[[142 119 150 148 104]
 [145 117 139 148 116]] Out: 139

[[151 121 137 126 130 137 120]
 [120 115 128 134 137 121 128]] Out: 137

[[148 115 129 119 117 103]
 [124 125 113 117 134 132]] Out: 117

[[133 154 138 136]
 [133 129 150 149]] Out: 129

[[116 133 124 118 119 126 130]
 [106 129 130 114 138 119 125]] Out: 138

[[151 135 137 142 115]
 [ 99 106 126 113 141]] Out: 126

[[148 150 147 146]
 [132 132 133 131]] Out: 132
---
[[106 149 108 117 150 108]
 [107 128 111 120 145 115]
 [118 106 134 144 122 134]] 149

[[106 121 151 131 122 122]
 [115 145 147 124 118 120]
 [119 125 114 112 114 136]] 121

[[125 124 119 120 114 144 129]
 [138 109 145 140 151 109 120]
 [131 124 109 134 126 130 143]] 124

[[131 132 116 128 129 135]
 [134 152 134 124 132 143]
 [123 125 132 126 133 117]] 132

[[134 135 143 113 125 125]
 [116 104 146 129 137 125]
 [145 129 134 109 132 134]] 135

[[130 141 135 117]
 [142 128 137 116]
 [104 128 105 143]] 141

[[105 134 105 120 141 131]
 [110 113 111 135 121 139]
 [105 130 129 142 149 117]] 134

[[132 148 148 124 131]
 [130 101 101 146 114]
 [114 118 118 120 110]] 148

[[104 147 141 125 151]
 [118 126 137 120 122]
 [137 146 143 131 141]] 147
---
Input:
[[133 119 135 135 111 138 135]
 [126 145 128 130 125 106 127]]
Output: 135, 126

Input: [124 155 105 117 127 149]
Output: 149, 124

Input:
[[128 143 122 134 121]
 [136 103 126 107 127]
 [126 129 140 115 143]]
Output: 121, 126

Input: [121 115 158 128 117 130]
Output: 130, 121

Input: [138 117 120 120 141 104]
Output: 104, 138

Input:
[[119 131 127 117 124 145]
 [128 112 115 115 138 133]
 [142 128 134 141 119  99]]
Output: 145, 142

Input: [142 100 117 102 122 126 145]
Output: 145, 142

Input: [157 132 148 144 117 131]
Output: 131, 157
---
[136 138 135 149 144 103] -> 144

[[124 157 119 134]
 [122 125 117 150]] -> 122

[[117 138 142 134 129]
 [114 131 104 131 107]
 [129 112 120 111 146]] -> 129

[140 131 127 154 123 115] -> 123

[152 106 117 144 148 139] -> 148

[131 156 126 132 113] -> 113

[133 127 122 107 140] -> 140
---
[[106 105 136 145 140]
 [118 122 123 131 133]
 [129 143 114 126 129]] -> 123

[[133 119 122 113]
 [102 131 140 138]] -> 140

[[115 128 122 130 128 127 128]
 [100 128 128 130 128 129 128]
 [107 127 133 129 128 129 129]] -> 128

[[129 123 131 143 137 129 136]
 [120 158 126 107 131 129 118]] -> 126

[[135 129 119 140 109]
 [122 103 149 152 119]] -> 149

[[143 137 118  99]
 [125 121 117 139]] -> 117

[[135 107 141 122 138 138]
 [133 125 136 125 130 126]] -> 136
---
[[143 108 144 112 128 111 128 132 148 143 126 149 104 132]
 [107 111 121 150 130 151 104 148 144 134 138 123 146 125]
 [146 117 116 119 114 140 147 124 145 128 105 119 151 127]
 [133 117 138 108 139 108 148 122 106 126 126 117 104 113]
 [124 150 144 142 124 127 149 136 110 139 133 106 143 120]
 [115 150 124 132 144 145 112 132 116 149 139 128 127 152]] Out: 107

[[133 133 119 143 136 140 136 130]
 [125 125 152 115 129 121 128 135]
 [125 125 151 114 129 121 127 135]
 [133 133 118 144 136 140 135 130]
 [133 133 120 142 136 139 135 130]
 [132 132 120 141 135 138 135 130]
 [126 125 154 115 130 121 128 136]
 [133 133 120 142 136 139 135 130]
 [133 133 117 145 136 140 136 129]
 [132 132 120 142 135 138 135 130]] Out: 125

[[109 148 131 100 141 134 123]
 [113 143 130 102 134 137 124]
 [102 118 138 128 101 119 115]
 [104 120 137 131 105 121 115]
 [112 142 128  99 141 132 116]
 [118 143 126 103 144 129 114]
 [115 146 126 100 136 135 126]
 [109 144 126 101 141 137 118]] Out: 113

[[127 136 137 120 130 108 132 125]
 [135 130 129 135 133 145 133 136]
 [127 136 137 120 130 108 132 125]
 [136 130 130 136 134 147 133 137]
 [136 130 130 136 134 146 133 137]
 [136 130 129 135 133 146 133 136]
 [136 130 130 136 134 147 133 137]
 [136 130 129 136 133 147 133 137]
 [128 137 138 120 131 108 133 126]
 [127 136 137 120 130 108 132 125]
 [137 130 130 136 135 151 134 138]
 [128 137 139 120 131 108 133 126]] Out: 135

[[126 121 115 135 129 126 133 131 127 135]
 [137 136 140 125 117 137 127 132 128 119]
 [143 136 128 131 113 131 141 144 133 139]
 [127 117 108 140 127 128 136 134 125 135]
 [143 134 122 135 112 130 145 147 134 143]
 [145 134 135 131 107 143 134 140 128 121]
 [127 138 144 117 132 124 122 123 132 127]
 [131 121 126 134 119 144 123 127 119 107]
 [128 139 132 120 136 111 136 132 139 153]
 [125 113 105 142 128 130 133 131 122 129]
 [136 128 139 129 114 149 119 126 120  99]] Out: 137

[[132 134 128 126 129 123 139 133 119]
 [122 128 120 105 125 118 125 128 136]
 [128 130 120 116 125 137 124 143 135]
 [134 131 135 145 131 132 136 128 117]
 [123 122 127 123 127 126 119 120 136]
 [122 122 125 121 126 130 116 124 140]
 [122 120 129 127 127 123 118 114 136]
 [139 141 133 140 133 123 153 136 105]] Out: 122

[[114 128 129 100 131 102 118 128 128]
 [127 131 130 132 129 126 128 129 127]
 [126 130 127 133 128 127 123 128 128]
 [125 128 120 132 128 138 129 128 128]
 [131 132 129 126 129 132 132 129 129]
 [127 127 128 133 128 138 132 129 128]] Out: 127
---
[[132 146 130 107]
 [112 110 119 147]
 [147 156 139  98]] 110

[[134 100 100 146 114 103 100]
 [114 129 129 115 143 129 128]] 129

[[136 120 122 121]
 [138 144 150 130]
 [121 144 140 139]] 144

[[121 118 136 156]
 [127 124 106 126]] 124

[[108 147 140 128 145]
 [105 149 142 124 148]
 [105 158 129 110 156]] 149

[[114 126 134 104 131 118]
 [128 137 145 120 145 133]
 [115 120 133 105 123 122]] 137
---
[[138 114 152 152]
 [142 114 133 157]
 [141 130 101 110]] gives 114

[[131 141 128 105 127 131 127]
 [127 126 124 117 150 127 124]
 [129 117 140 132 132 134 113]] gives 150

[[120 153 117 143 137 132]
 [125 136 149 106 124 130]
 [116 114 143 130 123 129]] gives 106

[[144 135 141 152 124 143]
 [126 109 106 106 121 129]
 [118 121 123 147 147 118]] gives 106

[[125 158 117 117 138 145 121]
 [130 111 118 125 124 115 125]
 [137 125 119 126 126 141 125]] gives 124

[[131 130 129 113 115 135 106]
 [126 125 122 112 122 128 111]
 [128 130 132 149 146 123 147]] gives 122
